[-0.736 0.011 -0.299 -0.637 -0.314 1.930 0.658 -0.439 1.431 -0.373 0.019 0.924 0.627 1.654 0.502 -2.986 -3.288 1.606 1.476 -1.072 1.690 3.464 2.954 3.025 -0.089 1.753 1.006 0.187 0.378 0.573 0.196] -> K/[60]
[0.772 2.223 -0.325 -0.738 2.192 -0.595 -0.439 0.176 2.710 -2.905 -2.816 -0.743 0.157 3.306 -0.677 -2.427 0.107 0.462 -1.301 -0.346 -0.792 -0.308 0.453 2.675 -0.936 0.337 -0.391 3.024 0.230 0.056 -0.507] -> T/[60]
[-0.521 1.426 0.436 -1.067 1.328 2.486 0.261 -0.143 2.655 -0.833 -1.763 -0.098 1.039 3.497 -0.429 -2.427 -1.071 1.815 1.711 -1.519 0.059 2.433 2.961 2.320 -0.346 0.286 1.269 0.852 0.072 -0.132 -0.067] -> K/[60]
[-0.381 -0.391 -0.255 -2.113 -0.466 0.716 -1.202 1.330 -1.373 -1.607 -2.431 0.259 -0.396 1.365 -0.019 -2.211 -1.346 2.040 -0.085 -0.628 0.752 3.404 1.597 1.108 -0.586 1.229 0.256 2.326 -0.091 0.406 -0.462] -> G/[60]
[-0.656 -1.772 -1.112 -3.455 1.171 -0.028 0.172 0.781 -1.005 -0.834 -1.772 -0.857 0.094 1.377 1.305 -2.494 -1.882 2.564 -1.016 -0.726 1.058 2.661 2.072 2.264 -0.897 0.799 -0.126 3.032 -0.843 1.185 -1.713] -> B/[60]
[1.849 0.249 -0.036 -1.421 -1.958 0.402 0.497 1.306 0.812 -1.369 -1.972 0.786 -0.828 2.544 -0.250 -4.191 -3.336 1.236 0.150 -0.931 1.055 4.476 2.475 3.279 -0.355 3.439 -0.063 2.428 0.406 0.137 0.502] -> G/[60]
[-0.906 -0.432 0.745 -1.607 -0.857 3.249 0.639 1.274 0.471 -1.618 -1.607 0.663 -0.590 2.045 0.161 -3.650 -2.279 2.682 1.378 -1.218 1.191 4.644 2.846 1.914 -1.022 1.393 0.853 1.564 -0.175 -0.093 0.708] -> K/[60]
[0.130 1.359 0.777 -0.737 -2.640 0.942 -0.072 1.900 0.057 -1.433 -2.819 0.995 -0.392 0.619 -2.515 0.067 0.107 1.635 1.561 0.239 -1.178 2.528 0.261 -0.863 -0.932 1.012 -0.326 -0.394 0.994 -1.552 1.941] -> T/[55]
[0.562 2.670 0.243 -1.608 -3.781 0.540 0.085 3.979 -1.629 -2.574 -5.328 1.802 -0.611 0.256 -3.743 -0.942 -1.095 3.198 1.083 -0.236 -0.851 4.577 1.369 -0.164 -1.564 2.897 -0.359 -0.145 1.341 -1.422 3.091] -> T/[55]
[-1.882 -1.957 -1.566 -4.139 -0.741 1.173 1.549 2.528 -0.305 -1.011 -1.382 -0.200 -0.626 0.327 -0.445 -2.124 -2.659 3.716 0.900 -0.708 1.172 5.579 4.085 1.591 -1.696 2.408 1.183 0.704 -0.134 0.714 1.404] -> B/[60]
[-0.358 1.248 0.508 -1.743 -1.650 1.137 0.186 0.341 -0.523 -2.736 -3.670 1.185 -0.068 2.316 -1.474 -3.643 -3.002 2.964 0.935 -0.693 1.332 5.384 2.074 2.546 -1.248 2.905 0.047 2.047 0.872 -0.034 0.675] -> T/[60]
[-0.254 -0.628 0.799 -1.254 -0.355 2.960 0.538 0.268 0.726 -1.068 -1.558 0.744 0.564 1.847 0.503 -2.920 -1.307 2.188 1.928 -1.176 0.667 3.316 2.860 1.264 -0.377 0.883 0.655 1.489 -0.289 -0.295 1.007] -> K/[60]
[-0.001 2.508 -0.339 -0.644 1.098 -0.325 -0.312 0.365 2.475 -0.965 -2.392 0.169 -0.991 2.800 -0.633 -2.524 -1.820 0.791 -0.208 -1.331 -0.145 1.436 0.993 3.539 -0.930 2.151 0.382 1.280 0.875 0.868 -0.724] -> T/[60]
[-1.319 -1.411 -0.292 -4.182 -5.014 2.369 0.996 2.923 -2.754 -3.116 -4.140 2.112 -1.188 1.302 -1.053 -4.097 -3.638 5.734 1.095 -1.026 1.785 8.137 3.459 0.704 -1.825 3.735 0.537 2.295 0.135 -0.863 2.886] -> B/[60]
